Below is a small trained network, with its code and all its weights. Each question gives an input and a class and asks what happens when units are switched off, that is, made to give their printed mean instead of their output.

import numpy as np


def w(rows, s, z=0):
    codes = np.array(rows[::2]) - 128.0
    scale = np.full(codes.shape[1], s)
    scale[-1] = z or s
    return codes * scale


def f(y):
    return y / 2 * (1 + np.tanh(0.7978845608 * (y + 0.044715 * y**3)))


def log_softmax(a):
    a = a - a.max(-1, keepdims=True)
    return a - np.log(np.exp(a).sum(-1, keepdims=True))


def net(x, mask):
    res = np.array(x, float).reshape(1, 6) / 4 @ E
    y = f(res @ A[0][:, :-1].T + A[0][:, -1])
    res = res + np.where(mask, y, B[0][:, -1]) @ B[0][:, :-1]
    return log_softmax(res[-1] @ U[:, :-1].T + U[:, -1])


A, B = {}, {}
E = w([
[161,140,158,132,118,124],'x0',
[93,141,70,158,114,74],'x1',
[255,111,28,31,107,81],'x2',
[96,117,131,108,114,129],'x3',
[67,108,173,64,88,83],'x4',
[117,116,131,131,118,132],'x5',
],0.0097)
A[0] = w([
[89,163,173,152,166,155,2],'N0',
[155,144,97,26,176,120,46],'N1',
[203,58,72,107,44,147,79],'N2',
[62,131,159,55,81,40,228],'N3',
[154,78,181,46,173,255,70],'N4',
[47,147,152,204,195,210,174],'N5',
],0.0091,0.0058)
B[0] = w([
[71,169,125,142,63,41,148],'N0',
[67,97,171,167,73,122,175],'N1',
[124,246,163,98,47,109,203],'N2',
[212,173,128,152,123,195,246],'N3',
[141,75,90,209,95,134,165],'N4',
[215,186,178,124,84,101,255],'N5',
],0.012,0.0091)
U = w([
[75,136,139,105,47,54,76],'0',
[162,149,92,146,146,175,227],'1',
[126,93,73,198,85,140,248],'2',
[150,130,122,103,139,124,242],'3',
[139,135,104,128,122,140,194],'4',
[136,125,122,116,130,126,186],'5',
[74,36,102,153,214,164,3],'6',
[40,1,89,138,239,173,3],'7',
],0.0094,0.0061)

Each question gives the input, the list of numbers given to net, and the class t.
The units are the neurons (one row each of A and B). Each row of codes is followed by its name. A weight is (code - 128) times the scale printed after its matrix; where a second scale follows, it is the last column's (A, B and U).
mask holds one flag per neuron, in row order. A switched-off neuron (its flag False) gives its mean, the last column of its row in B, instead of its output. The means were averaged over made-up inputs and are rounded, as every weight is.
A unit's drop is (log p(t) with every unit on - log p(t) with that unit switched off) / (log p(t) with every unit on - log p(t) with every unit switched off).
The circuit of an input: a set's keep is (log p(t) with only the set's units on - log p(t) with every unit switched off) / (log p(t) with every unit on - log p(t) with every unit switched off). Starting from all 6 units, units are removed one at a time, each time the one whose removal leaves the highest keep (on an exact tie, the one counted first), for as long as the keep stays at least 0.8.
circuit, biggest first: the units of the circuit, biggest drop first
most important unit: the unit with the biggest drop
top k neurons: the k neurons with the biggest drops, biggest first
drop of u: that unit's drop, to one decimal
input [-3,5,-7,-7,-5,3], class 0: most important unit	N0
input [3,5,-7,-7,-5,0], class 0: circuit, biggest first	(N0; N3)
input [-2,-8,-2,-5,-2,-8], class 2: top 3 neurons	(N4; N3; N2)
input [5,0,6,4,-6,1], class 0: top 3 neurons	(N2; N3; N1)
input [-5,1,8,2,-3,-4], class 0: top 3 neurons	(N2; N1; N3)
input [5,-8,0,0,5,-8], class 2: top 3 neurons	(N4; N5; N2)
input [6,4,-6,5,-5,-3], class 0: circuit, biggest first	(N3; N0)
input [2,-2,-7,1,8,-7], class 1: top 3 neurons	(N3; N2; N1)
input [3,-6,8,1,2,6], class 0: top 2 neurons	(N2; N1)
input [-3,-3,-8,8,-6,8], class 0: top 2 neurons	(N0; N5)
input [-5,-6,-4,0,8,5], class 1: top 2 neurons	(N3; N1)
input [-7,2,7,-5,3,0], class 0: top 2 neurons	(N2; N1)
input [-4,-8,7,5,6,-1], class 2: top 3 neurons	(N4; N3; N1)
input [-2,6,3,8,6,-3], class 4: circuit, biggest first	(N3)
input [2,-7,-2,-4,6,4], class 2: top 2 neurons	(N4; N2)
input [-5,-8,0,-5,8,-1], class 1: top 3 neurons	(N3; N0; N1)
input [7,-7,3,-3,0,4], class 2: top 3 neurons	(N4; N5; N3)
input [8,-5,8,5,-8,-6], class 0: drop of N2	0.6
input [-3,-6,8,4,-8,6], class 0: drop of N1	0.2
input [-1,0,-3,6,6,-2], class 1: drop of N3	0.6
input [1,-4,-4,7,7,-2], class 1: drop of N3	0.7
input [-8,-3,8,5,2,7], class 0: circuit, biggest first	(N2)
